Here is a tiny trained network, its code and every weight. The questions are about switching its units off for an input and a target symbol, where a switched-off unit gives its printed mean instead of its output.

import numpy as np


def w(rows, s, z=0):
    codes = np.array(rows[::2]) - 128.0
    scale = np.full(codes.shape[1], s)
    scale[-1] = z or s
    return codes * scale


def softmax(a):
    e = np.exp(a - a.max(-1, keepdims=True))
    return e / e.sum(-1, keepdims=True)


def log_softmax(a):
    a = a - a.max(-1, keepdims=True)
    return a - np.log(np.exp(a).sum(-1, keepdims=True))


def net(x, mask):
    ids = ['ΛΣαθξφ'.index(c) for c in x.split()]
    T = len(ids)
    res = E[ids] + P[:T]
    u = 0
    for l in range(3):
        r = res
        for j in range(3):
            rows = slice(2 * j, 2 * j + 2)
            q, k, v = (r @ M[l][rows].T for M in (Q, K, V))
            z = softmax(np.where(np.tri(T) > 0, q @ k.T / 2**0.5, -1e9)) @ v
            o = O[l][rows]
            res = res + np.where(mask[u + j], z, o[:, -1]) @ o[:, :-1]
        u += 3
    return log_softmax(res[-1] @ U[:, :-1].T + U[:, -1])


Q, K, V, O = {}, {}, {}, {}
E = w([
[178,66,183,126,179,148,181,88,109,173],'Λ',
[16,160,204,67,189,193,55,195,120,107],'Σ',
[175,202,174,190,183,28,166,73,156,52],'α',
[170,245,94,132,3,227,137,40,140,129],'θ',
[58,72,42,89,76,68,60,122,106,103],'ξ',
[171,170,32,152,123,164,109,244,184,163],'φ',
],0.0083)
P = w([
[144,115,121,124,154,134,92,114,124,140],'0',
[72,141,163,153,86,96,184,190,45,199],'1',
[79,122,135,192,146,143,76,85,174,151],'2',
[128,109,150,103,106,158,156,102,204,39],'3',
[121,166,130,102,94,107,192,185,42,133],'4',
[77,133,100,210,165,151,3,51,191,159],'5',
[163,94,132,97,157,165,102,96,225,62],'6',
[183,188,96,60,111,94,180,192,42,120],'7',
[7,107,165,218,98,134,86,117,143,176],'8',
[215,121,103,80,166,142,54,84,254,61],'9',
[212,186,103,28,115,107,207,181,66,59],'10',
[91,127,123,167,132,104,73,119,125,176],'11',
[147,92,140,126,153,148,95,106,197,109],'12',
],0.0073)
Q[0] = w([
[159,162,130,42,125,151,156,132,150,3],'L0H1',
[123,80,110,223,120,86,125,117,105,254],'L0H1',
[110,168,168,202,119,92,130,107,164,88],'L0H2',
[107,169,172,228,117,87,134,103,175,83],'L0H2',
[110,22,118,145,147,192,58,133,226,167],'L0H3',
[107,54,122,145,146,174,61,137,215,153],'L0H3',
],0.0072)
K[0] = w([
[161,184,158,29,87,97,254,221,49,102],'L0H1',
[107,106,145,180,219,184,14,54,206,127],'L0H1',
[83,110,126,234,180,162,44,57,193,182],'L0H2',
[84,104,128,239,173,163,45,59,203,197],'L0H2',
[150,102,124,155,190,160,47,48,223,60],'L0H3',
[133,109,125,151,187,175,25,63,246,56],'L0H3',
],0.0069)
V[0] = w([
[156,163,133,60,82,94,215,191,56,96],'L0H1',
[140,156,144,32,104,109,197,208,49,91],'L0H1',
[97,104,125,231,146,133,65,65,194,179],'L0H2',
[101,131,135,142,151,154,85,110,174,108],'L0H2',
[132,176,115,92,74,93,188,211,3,155],'L0H3',
[139,145,139,153,105,62,203,194,7,190],'L0H3',
],0.0054)
O[0] = w([
[151,142,121,92,116,145,167,124,161,29,76],'L0H1',
[160,148,127,58,106,157,168,107,165,23,75],'L0H1',
[117,157,145,241,134,78,136,73,195,93,212],'L0H2',
[152,151,164,139,149,114,106,107,175,92,147],'L0H2',
[129,178,128,94,110,83,253,157,1,101,6],'L0H3',
[106,176,124,155,95,98,235,134,27,132,75],'L0H3',
],0.0058,0.0011)
Q[1] = w([
[138,85,144,142,151,155,88,83,227,97],'L1H1',
[140,169,149,95,73,166,197,121,133,2],'L1H1',
[110,65,128,146,218,116,19,135,162,223],'L1H2',
[134,105,150,123,130,170,122,89,229,43],'L1H2',
[128,127,128,127,128,127,128,129,126,128],'L1H3',
[127,128,128,128,128,128,128,128,128,128],'L1H3',
],0.0089)
K[1] = w([
[199,127,95,5,142,92,205,184,62,80],'L1H1',
[14,131,173,220,88,113,199,179,48,209],'L1H1',
[254,115,84,6,172,117,103,101,167,43],'L1H2',
[135,139,121,55,109,110,211,214,21,124],'L1H2',
[127,128,128,128,129,129,127,128,130,129],'L1H3',
[128,128,128,129,127,128,128,128,128,128],'L1H3',
],0.0071)
V[1] = w([
[135,241,169,151,180,145,121,183,165,98],'L1H1',
[118,77,104,124,194,102,118,241,134,134],'L1H1',
[186,81,192,143,169,72,183,74,119,133],'L1H2',
[128,156,68,149,104,3,107,101,143,72],'L1H2',
[137,124,125,141,127,119,142,122,126,129],'L1H3',
[131,125,132,139,134,114,138,121,126,129],'L1H3',
],0.0071)
O[1] = w([
[36,159,71,143,140,121,241,58,218,103,117],'L1H1',
[121,89,51,129,240,146,108,133,104,140,68],'L1H1',
[186,179,130,114,144,32,87,129,137,132,247],'L1H2',
[111,176,167,216,136,134,125,172,104,1,99],'L1H2',
[123,119,117,146,120,135,145,113,124,121,141],'L1H3',
[126,123,134,149,117,146,155,110,122,123,155],'L1H3',
],0.0068,0.0014)
Q[2] = w([
[114,86,101,137,219,116,132,151,111,103],'L2H1',
[78,115,133,113,116,253,129,134,115,117],'L2H1',
[135,129,131,129,121,130,128,131,121,129],'L2H2',
[123,127,125,128,135,126,127,124,135,127],'L2H2',
[74,113,113,109,161,163,130,143,117,157],'L2H3',
[125,111,149,109,141,163,106,129,199,96],'L2H3',
],0.013)
K[2] = w([
[55,35,131,89,210,40,107,208,121,102],'L2H1',
[37,167,9,75,1,157,30,166,135,98],'L2H1',
[126,127,130,125,134,133,111,129,141,124],'L2H2',
[128,131,127,129,121,123,145,129,117,133],'L2H2',
[125,163,116,98,135,169,85,214,220,129],'L2H3',
[162,149,119,55,133,121,171,161,99,98],'L2H3',
],0.0086)
V[2] = w([
[197,223,33,169,46,219,111,71,123,137],'L2H1',
[212,112,253,183,207,165,218,36,111,159],'L2H1',
[141,121,119,136,131,105,152,126,120,134],'L2H2',
[92,122,149,124,184,143,72,159,130,115],'L2H2',
[181,117,58,192,100,130,163,182,161,166],'L2H3',
[39,121,202,57,172,101,83,28,77,104],'L2H3',
],0.005)
O[2] = w([
[128,197,192,106,27,216,112,2,74,130,150],'L2H1',
[18,212,168,5,179,81,103,164,193,188,254],'L2H1',
[144,126,127,143,102,131,140,116,127,118,141],'L2H2',
[107,161,154,76,116,134,96,115,124,152,126],'L2H2',
[47,157,138,101,224,182,87,75,44,109,109],'L2H3',
[230,95,162,155,30,40,135,212,218,147,186],'L2H3',
],0.0056,0.0018)
U = w([
[113,118,139,1,151,133,81,186,130,222,182],'Λ',
[161,76,43,165,83,111,218,97,193,148,5],'Σ',
[91,199,150,175,174,59,170,130,169,47,210],'α',
[119,166,165,110,48,173,120,66,119,140,87],'θ',
[186,81,172,203,120,138,70,200,65,62,158],'ξ',
[75,135,74,124,212,180,140,76,86,101,78],'φ',
],0.0053,0.002)

Each question gives the input, a string of symbols that net reads in full, and the target symbol t.
The units are the heads (2 rows each of Q, K, V and O). Each row of codes is followed by its name. A weight is (code - 128) times the scale printed after its matrix; where a second scale follows, it is the last column's (O and U).
mask holds one flag per head, layer by layer. A switched-off head (its flag False) gives its mean, the last column of its rows in O, instead of its output. The means were averaged over made-up inputs and are rounded, as every weight is.
A unit's drop is (log p(t) with every unit on - log p(t) with that unit switched off) / (log p(t) with every unit on - log p(t) with every unit switched off).
The circuit of an input: a set's keep is (log p(t) with only the set's units on - log p(t) with every unit switched off) / (log p(t) with every unit on - log p(t) with every unit switched off). Starting from all 9 units, units are removed one at a time, each time the one whose removal leaves the highest keep (on an exact tie, the one counted first), for as long as the keep stays at least 0.8.
units of the circuit, in order: the units of the circuit, biggest drop first
most important unit: the unit with the biggest drop
which heads matter: for each layer, one digit per head in row order, 1 if its drop is at least 0.15 and else 0, layers parted by /
input φ Λ Σ Λ θ Σ Λ Λ α Λ φ ξ ξ, target φ: units of the circuit, in order => (L2H3, L0H3, L1H1, L0H1)
input ξ Λ φ θ φ Λ Λ ξ Σ α Λ φ, target α: units of the circuit, in order => (L1H2, L0H1, L1H1)
input θ θ ξ ξ Λ θ θ α ξ ξ, target α: units of the circuit, in order => (L1H2, L0H3, L0H1, L1H1)
input Λ Λ Σ Λ θ ξ ξ Λ φ, target ξ: units of the circuit, in order => (L0H1, L1H2, L2H1, L1H1)
input α Σ Λ α Λ Λ, target α: units of the circuit, in order => (L1H2, L0H1, L1H1, L0H2)
input ξ Λ α ξ α θ θ φ Λ Λ, target φ: units of the circuit, in order => (L2H3, L0H2, L1H1, L0H3)
input θ Λ α Λ Λ ξ α Λ α Σ φ ξ, target Σ: which heads matter => 101 / 110 / 101
input Λ θ Λ φ Λ Σ, target φ: most important unit => L0H1
input Σ θ Λ Λ Λ ξ Λ Λ ξ, target Λ: units of the circuit, in order => (L1H2, L2H1, L0H1)
input θ Σ Λ θ α Σ ξ α Σ φ, target α: units of the circuit, in order => (L1H2, L0H3, L1H1, L0H1)
input α Λ ξ ξ, target Λ: units of the circuit, in order => (L1H2, L2H1, L0H3)
input Λ ξ α Σ θ Λ Σ, target θ: units of the circuit, in order => (L0H3, L1H1, L2H1)
input θ α φ, target θ: units of the circuit, in order => (L2H1, L1H1)
input α Σ Λ φ Λ ξ θ Λ Λ, target θ: units of the circuit, in order => (L0H1, L1H1, L2H1)
input Λ ξ Σ ξ Λ ξ, target ξ: units of the circuit, in order => (L1H2, L0H1, L2H1, L1H1)
input ξ Λ Λ θ ξ Λ ξ α Λ, target ξ: most important unit => L1H2
input φ α Λ Λ Λ Λ φ θ φ ξ, target θ: units of the circuit, in order => (L0H3, L1H1, L2H1, L0H1)
input Λ θ Σ Λ Λ Λ ξ Λ Λ, target ξ: which heads matter => 101 / 110 / 100
input ξ α Λ Λ θ Σ Λ Λ Λ φ α ξ Λ, target α: which heads matter => 101 / 110 / 000
input ξ θ Λ Λ Σ ξ Σ φ, target ξ: which heads matter => 001 / 110 / 100
input Σ ξ Λ α Σ Λ θ θ α θ θ φ, target θ: which heads matter => 000 / 100 / 100
input Λ ξ Σ α Λ Σ Λ ξ, target Σ: which heads matter => 001 / 110 / 101
input ξ Λ Λ θ Σ Λ θ Λ ξ, target θ: which heads matter => 100 / 100 / 100
input Λ Λ α ξ Σ Λ Λ θ φ α Λ Λ Λ, target Λ: which heads matter => 011 / 010 / 100
input Λ Λ Λ φ ξ Λ, target φ: which heads matter => 100 / 110 / 001
input Σ Λ ξ α ξ α Λ ξ, target α: which heads matter => 011 / 110 / 000
input θ ξ Λ Λ Λ α φ α φ, target φ: most important unit => L0H1
input φ ξ Λ φ Σ ξ φ Σ ξ Λ ξ, target ξ: which heads matter => 000 / 110 / 100
input Λ α α Λ Σ, target α: which heads matter => 001 / 110 / 000
input ξ Σ ξ Λ, target Σ: most important unit => L2H1
